(in the rows, 128 means zero)
Rows with their classes
[174 130 129 108 167 146 131 133 109  97 180 128 153  70 135 151 111 109
 105 175 123 121 141 131  37 127 127  97 138 117  65  55  66 147 135 130
 155 130 158 143 158 119 126 141  61 111 131 133 127 108 115 145 141 207
  86 116  26 125 105 142 102 111 133 121 184  63 252 178 133 175 104 140
 146] | H
[146 124 141 123 151 136 130 127 113 137 162 125 140  91 152 132 112 103
 115 152 101 120 150 150  49 120 113 111 128 136  97  54  87 140 127 132
 160 151 147 118 116 104 126 145  91 136 138 144 140 118 135 155 132 175
 107 129  33 119 125 119 109 125 148 115 165  60 221 137 139 150 100 123
 141] | H
[126 122 140 117 168 146 125 141 104 131 113 135 145 118 123 109 101 113
 109 110 130 142 136 149  86 128  99 106 134 128 128  74  99 122 136 132
 162 131 169 135 136 151 139 141 127 159 140 165 120 134 127 141 126 182
 119 135  44 100 136 105 104 114 146 131 150 114 188 135 120 158  91 114
 125] | Q
[123 125 128 120 106 136 115 100  83 107 173 121 121 125 125 146  90 127
 128 122 152  89 132 134 107 159 130  93 124 117 116 158  89  98 151 105
 106 103 122 127 136 141 140 125 125 154 104 122 122 138 138  93 166 136
 138  80 104 152 115 128 146 100 136 163 115  95 131 147 155 126 112 111
 146] | E
[130 133 124 118 135 155 127 121 114 108 156 119 142 125 114 140  90 114
 133 121 124 110 135 140  86 142 129 119 127 124  83 127  95 116 114 137
 143 103 126 116 133 123 130 117 138 158 132 140 136  80 127 127 144 183
 143 110  56 110 127 125 127 118 127 130 154 102 169 151 145 149 111 128
 135] | Q
[120 143 132 112 109 140 128 128  78 131 160 114 124 122 136 144 109 134
 117 113 143 103 133 143 124 134 132 119 129 116 109 155 111  97 143 121
 105 115 115 126 149 126 137 122 142 151 127 129 125 123 128 108 151 125
 129 113  93 143 115 124 132 129 134 127  95 100 110 152 156 123 114 130
 133] | E
[119 121 137 137 120 149 135 147 111 126 214 126 150 127 127 174  79 137
 120 102 166 101 128 155 101 140 129  90 108 150  95 134 101 101 136 116
 115 100 130 119 169 129 156 111 137 143 129 155 137 127 151 115 175 127
  93 112  89 150 112 114 132 127 148 151  77 107 146 160 159 129 120 130
 129] | E
[133  94 121 114 115 149 131 126 119 110 178 116 148 106 124 152  81 125
 119 133 116 115 126 148  34 133 116 101 119 151  89  73  70 118 133 133
 171 129 138  99 114 109 119 138  98 153 118 142 154 129 149 118 146 176
 118  53  50 124 126 109 116 128 152 133 166  78 199 140 157 132 112 136
 151] | H
[125 130  92 122 121 152 124 126 129 101 164 127 141 118 122 145 110 128
 137 136 130 121 123 130 103 136 151 120 110 113 114 130  82 119 122 122
 136 109 118 119 127 133 118 115 128 151 127 123 138 145 121 116 149 121
 134 108 135 130 135 133 127 129 123 142 143 136 139 148 147 134 132 123
 137] | D
[137 118 131 111 135 129 127 117 111 108 167 120 128  95 143 143 103 113
 105 150 116 113 138 137  55 128 116 101 132 127  93  79  67 124 129 128
 157 144 155 125 110 120 129 138 101 133 127 128 138 111 131 139 132 190
  90 123  41 117 117 124 109 115 148 134 169  74 219 136 135 147 107 125
 144] | H
[140 110 139 114 141 128 137 122  94 115 159 101 120  88 130 156  89 115
 117 150 111 114 143 113  72 127 119 113 145 141  61 126  75 124 154 126
 155 108 139 139 118 122 126 139 116 112 112 118 123 117 130 110 146 218
 117 118  56 127 122 134 126 108 157 128 170  72 211 146 133 141  92 131
 151] | H
[131 129 113 104 115 136 121 107 116  97 172 132 145 141 126 150  93 114
 132 124 135 118 138 136  89 145 166 127 129 119 122 142  70  79 137 113
 130 107 105 112 135 133 130 113 121 162 122 121 129 148 129 129 158 105
 145  97 115 144 128 119 133 135 140 148 143 117 109 151 152 125 128 137
 141] | D
[144 101 140  98 167 132 148 136 185 124 187 168 151 115 118 120 155 144
 109 178 151 139 123 127  37 135 132  64 143 149 104  21  72 131 125 134
 153 165 140 152 126 103 120 112  85  99 131 154 133 132 127 137 122 108
  59  98 130 142 105 125 104 112 112 115 157 167 229 178 121 181 157 153
 126] | Q
